Below are the code and all the weights of a small trained network. Each question names an input and a target symbol and asks about switching units off, where a switched-off unit gives its printed mean instead of its output.

import numpy as np


def w(rows, s, z=0):
    codes = np.array(rows[::2]) - 128.0
    scale = np.full(codes.shape[1], s)
    scale[-1] = z or s
    return codes * scale


def norm(h):
    return h / np.sqrt((h * h).mean(-1, keepdims=True) + 1e-5)


def f(y):
    return np.maximum(y, 0)


def softmax(a):
    e = np.exp(a - a.max(-1, keepdims=True))
    return e / e.sum(-1, keepdims=True)


def log_softmax(a):
    a = a - a.max(-1, keepdims=True)
    return a - np.log(np.exp(a).sum(-1, keepdims=True))


def net(x, mask):
    ids = ['αγδεμπσφψ'.index(c) for c in x.split()]
    T = len(ids)
    res = E[ids] + P[:T]
    q, k, v = (norm(res) @ M[0].T for M in (Q, K, V))
    z = softmax(np.where(np.tri(T) > 0, q @ k.T / 2**0.5, -1e9)) @ v
    res = res + np.where(mask[0], z, O[0][:, -1]) @ O[0][:, :-1]
    y = f(norm(res) @ A[0][:, :-1].T + A[0][:, -1])
    res = res + np.where(mask[1:17], y, B[0][:, -1]) @ B[0][:, :-1]
    return log_softmax(norm(res)[-1] @ U[:, :-1].T + U[:, -1])


Q, K, V, O, A, B = {}, {}, {}, {}, {}, {}
E = w([
[93,207,228,169],'α',
[177,129,140,170],'γ',
[220,156,99,79],'δ',
[108,126,181,166],'ε',
[252,169,132,186],'μ',
[239,48,238,8],'π',
[87,195,110,104],'σ',
[102,176,26,180],'φ',
[156,8,98,174],'ψ',
],0.0043)
P = w([
[165,182,205,125],'0',
[145,64,95,219],'1',
[156,182,206,119],'2',
[2,53,154,38],'3',
[152,180,209,115],'4',
[96,107,56,178],'5',
[148,182,210,115],'6',
],0.0032)
Q[0] = w([
[145,235,36,151],'h0',
[211,174,253,128],'h0',
],0.0049)
K[0] = w([
[192,249,18,171],'h0',
[229,148,255,114],'h0',
],0.0048)
V[0] = w([
[23,75,3,144],'h0',
[148,149,148,160],'h0',
],0.0017)
O[0] = w([
[164,131,117,214,5],'h0',
[1,174,122,159,167],'h0',
],0.0035,0.0012)
A[0] = w([
[147,124,97,86,124],'n0',
[196,142,126,88,179],'n1',
[121,173,209,134,119],'n2',
[97,12,98,157,173],'n3',
[126,86,206,102,116],'n4',
[121,118,155,93,92],'n5',
[110,147,158,101,115],'n6',
[127,139,89,71,118],'n7',
[178,128,95,193,5],'n8',
[192,97,154,122,120],'n9',
[115,133,115,170,134],'n10',
[165,77,3,75,120],'n11',
[157,40,122,137,102],'n12',
[109,177,175,73,103],'n13',
[155,163,121,222,191],'n14',
[92,150,70,78,138],'n15',
],0.0057,0.0033)
B[0] = w([
[94,146,128,111,149],'n0',
[35,56,118,158,221],'n1',
[143,16,89,154,244],'n2',
[229,245,166,225,195],'n3',
[175,219,41,76,189],'n4',
[145,124,153,105,148],'n5',
[164,106,102,151,181],'n6',
[113,154,66,176,158],'n7',
[233,173,88,106,145],'n8',
[4,138,86,116,178],'n9',
[171,96,169,54,164],'n10',
[74,41,179,198,176],'n11',
[145,155,131,8,161],'n12',
[202,114,70,215,232],'n13',
[18,117,130,25,251],'n14',
[24,108,125,201,181],'n15',
],0.0034,0.0032)
U = w([
[126,182,248,181,101],'α',
[97,1,106,134,95],'γ',
[174,121,1,69,101],'δ',
[208,54,159,190,158],'ε',
[43,82,245,99,46],'μ',
[159,83,174,35,255],'π',
[132,160,59,237,84],'σ',
[50,209,109,63,150],'φ',
[186,234,133,97,161],'ψ',
],0.014,0.0042)

Each question gives the input, a string of symbols that net reads in full, and the target symbol t.
The units are the heads (2 rows each of Q, K, V and O) and the neurons (one row each of A and B). Each row of codes is followed by its name. A weight is (code - 128) times the scale printed after its matrix; where a second scale follows, it is the last column's (O, A, B and U).
mask holds one flag per unit, heads first, then neurons. A switched-off unit (its flag False) gives its mean, the last column of its rows in O or B, instead of its output. The means were averaged over made-up inputs and are rounded, as every weight is.
A unit's drop is (log p(t) with every unit on - log p(t) with that unit switched off) / (log p(t) with every unit on - log p(t) with every unit switched off).
The circuit of an input: a set's keep is (log p(t) with only the set's units on - log p(t) with every unit switched off) / (log p(t) with every unit on - log p(t) with every unit switched off). Starting from the 12 units with the biggest drops (on a tie, the unit counted first), units are removed one at a time, each time the one whose removal leaves the highest keep (on an exact tie, the one counted first), for as long as the keep stays at least 0.8.
units of the circuit, in order: the units of the circuit, biggest drop first
top k neurons: the k neurons with the biggest drops, biggest first
drop when u is switched off: that unit's drop, to one decimal
input δ σ α σ σ, target σ: top 2 neurons -> [n13 n14]
input δ σ σ μ, target δ: units of the circuit, in order -> [n4]
input σ μ σ δ, target γ: units of the circuit, in order -> [n11 n14]
input σ σ ψ ψ, target ε: units of the circuit, in order -> [n3 n14]
input μ α ε μ α ψ, target ε: top 3 neurons -> [n3 n11 n12]
input φ σ φ π δ, target δ: units of the circuit, in order -> [n1 n14 n9]
input φ σ σ σ δ δ δ, target δ: top 4 neurons -> [n1 n14 n3 n11]
input δ ψ π δ ψ μ, target δ: units of the circuit, in order -> [n8 n14]
input φ α π π μ, target μ: top 4 neurons -> [n14 n1 n3 n9]
input μ ε σ σ γ, target γ: top 2 neurons -> [n2 n3]
input π δ π φ, target σ: drop when n14 is switched off -> 0.2
input δ φ ψ, target ψ: drop when n3 is switched off -> 0.5
input μ δ σ φ ψ α, target μ: drop when n14 is switched off -> 0.2
input σ α π σ σ δ, target γ: units of the circuit, in order -> [n11]
